Each row is followed by its grade, which names the range that a hidden value of the row falls in. A new part has a new value, new ranges and new names.
[ -1   1  -1  19  -9  -2  -6  -1 -21   6   0   3 -11   0  15  15   2  -7
  -4   4   8 -11  -2  -7  -1   5   4  -2  -1  -5  17  -8   5   4 -22  -7
  18  -7   1   4  -5   0   3  -8   0  -6   1  -1  -1 -19  -3 -13   1   4
  12   5   0   4  -7   3  -4   4   4 -16  -2   8   5  -5   4   3  -7   6
  -4  -2  -1   0  11  -5  -3   7  -3   4  -2   4  -3  -9   5  -2  -9  17
   3   0   8   2   0  -7  10  -1  -6   3  24  -3  -7  -8  -9   3 -18   4
  -6   5  -1   4 -10   7  -3   5  12 -10  -4  -1  12 -17   2   0 -12  -5
   1   3   7 -11  -6  -2  16   1  -5   1 -12   2]
T
[  4   0   4  -9  -5  -4  -5  -2  12   3 -13   3   0  11  -9   1   1   6
  -2   8   6   2   6   0   1   0  -5  -3  20  -3   5 -10   7  -2  20  -5
   0  -8  -2   1  -9  -2  -7  -4  -3  -3   5   6  -8 -13   7  -5  23   7
   5   7 -11   8  -4  -2  -6 -16  -4 -10  -6  15   4   5   2  -1   0  -1
   3   2   2  -1  12   5 -10   0 -22  11  -6   2  -8   6   4  -7  -8  -2
  -3  11   1   2  -9  -9   1  -6   1   0  -8  15 -16   1  -3  -5  -4   6
  24   8   4   2  -2   3  -5   8   6 -11 -13  -7   9  -2   9   3  -3   2
   1  20   6 -41  -4  -3   6  -2  -6   4 -18   0]
X
[  6   2  23  13  -3   7   9   0 -20  -4  -2   3   0  -1  -8  -3   1  -8
  -6   2  -7  -4  -2 -12  -1  -1   3  -3   6 -10  -9 -14  -3  -3   8   9
  21  -3  -2  -7  -6   0  -9   5   5   7   7  -1 -12  11  10   0   6  10
   6  -2  -6   3   3  -3  -3 -16   3   2   8   4   0  11   3   7   2   9
  -6   6  -2  -4  -1   0  25 -13   9   2   3  -5  12   5   3  -6 -18 -10
 -10  -5  10  -8  -8  -3  -8  10   2   6 -11  17   6   3 -14  -4  -2  13
  -9  12   1   0  -5  -3  -9  -5   0 -14  -3   2  -9   2   9   0  -6   4
   1   2  -3 -20  -3  -3   5   1 -17   2 -27   6]
T
[  3  -2  -6  -8 -11   1   3  -4  -3   6  -8   4  -4   5 -12   3   0   8
  -1   7   7   4  -1  -4  -1   3  -2   0  12   0   0  -9   0   2   4  -4
   7  -6   3  -1  -6  -3  -7 -10  -4  -2   1   3  -4 -19   4  -6  11   3
  10   9  -6   5  -8  -1  -2 -18   1 -19   4  20  -1  -4   2   0  -8   1
   0   1   2  -1  -3  -2   5  -3 -14  12   0   5  -4  -8  11  -9 -14   4
   4  14   6   1  -6 -10  -2  -1  -4  -3 -23  14 -16 -10   1 -11  -9   1
  10  -6   7   7  -6   2  -2   2   5 -13   0   5  22  -3   2  -4 -11   2
   3  12   4 -41   3   0  12  -3   5   1  -2  10]
X
[ -6   3 -10   2  -5  -3  -3   4  20   2  -3   3   8   3  14  12  -1 -30
  -8  -1   8  -3  -9   5   1  -5   7   3  -2   6  11  -3   5  -1  16  -3
   5 -11   3  -1   3  -3  -5 -21   4   2   4   2   5   3  -4  -7   1  -2
  -1  -3   2 -13  -2  -1  11  -5  -4 -10  -9   4  -5  -6   3  -1 -11  15
  -5   2  -3   0  -7   2  25  -4  -9  -2   5   7   0  -1  10  -4  -6  20
   2   1  22  -3   3   4   1   5  -7   3  19   6  -5 -12  20   1 -19  14
  -3 -25   2   5 -20   4   1   2   6  -3  23   3   7   3   3   7  -3   0
   2  -3  12 -18  -6  -1  -6   2  -8   0  -8   6]
U
[ -2  -2  14  10  -3  -6  -1   3 -36  -3 -10   5 -11  13   0  -7   5  -3
   5   1   1  -4   0  -2  -1  -7  -8   4   9  -2 -17 -14   2   4  15  -6
  -5   0   3  -1  -2  -1   8  -7 -26   2   6   6   3 -19   4 -12   2  11
   2 -17   4   0   6  -3   5  -3 -20 -10  -5  -3  -7  -6   1  -8   4  -8
 -15   3   6  -2  -3   6  -7  -6  18  -1   2  11  10  -1  -2  -8   3 -13
  -5  -9  25   0 -10   3 -27  -6   4   9   6  -2   4   1  -7   1  -3   8
  13  -2   5   8 -14   5 -12  -1   0   4  -3   4   1   4   3  10   2   2
  -2   1   8  -2   1  -3  -4   6   6   1  -8   1]
U
[  5  -1  21   0  -5   4   9  -3  -9  -1  -8   3   5   4  -7  -1  -2 -10
  -2   4  -7  -1  -7  -7   3  -2   3  -3   7  -3  -7 -10  -2  -4  21   3
   7  -6   1  -6  -2  -3  -3  -1  13   3   7  -3 -10   2   6   6  11   4
   4  -6  -5   4   2  -7   0 -19  -3  -1  -1   7  -3   0   3   5  -1  11
 -11   5  -6  -4  -4  -1  18 -15  -2   6  10  -4  14   8  10  -7 -19  -4
  -1   3   9  -3  -6  -5 -15  15  -5   2 -25  21  -2 -11  -8  -7  -2  20
 -22  -5   1   2 -14   1  -5  -4  -1 -15  -5  12   5   1   6   3  -7   6
   1   5   4 -35  -1  -2  -3   1  -7   3 -14   5]
X
[  2   1  -1   1   0  -1  -1  10 -35  -1 -10   6  -1   3  10  -3  -1 -12
   0  -7   2  -2  -4  -5   2   1  13   0   7   6 -15  -7  -9  -2  23   1
   0 -22   1  -5   9  -4  -6 -17  -8  10   7   1  -1  13  -3  -2   6   4
   3  -8   0  -6   5  -4  10  -7  -2 -10  -1   5   0   4   5  -7  -6   9
  -9  -5   5   1  -3   7  25 -17  21   3   4   3  13  -2   4  -7 -13  -2
   3  -4   5  -1  -8  -4  -2  12  -2   2   4   9   4   1  13   0   1  30
   0  -2   0  -1  -6   0 -13  -2   4 -14  23  -1  17  -8  10   7  -6   1
   1  -6  -2 -12   0  -4  -5   4 -10   3  -6   3]
U
[ -2   6   5   6  -2   9  -5   1  -8  -4   5   7   9   1  -1   1   1  -9
 -11   6   5   5  -5  -4  -5  -6   3  -1   2  -6  17 -54   6   2  -7   2
  15  -2  -7  -1  -7   3   0   1 -12   8   3   3  -2  37   5  -1   2   3
   3  -1  -5  -8   1   4  -8   0   9   2  -5  -5  -2  16   1   7   2   3
   3  12  -2  -3  -3   8  18   0  -4  -4  -4  -4  -2   1  -2  -8  -5   2
 -12  -1  22 -10   3   8   6   3   2  12   4   5  -4  -1  -5   1  -7  -1
  15  15  11  -5   0   0   6  -1   3  -2  10 -14 -29   6   3 -10   1   4
   1  11   6 -25  -6   5   9   1 -12   1 -13   8]
T
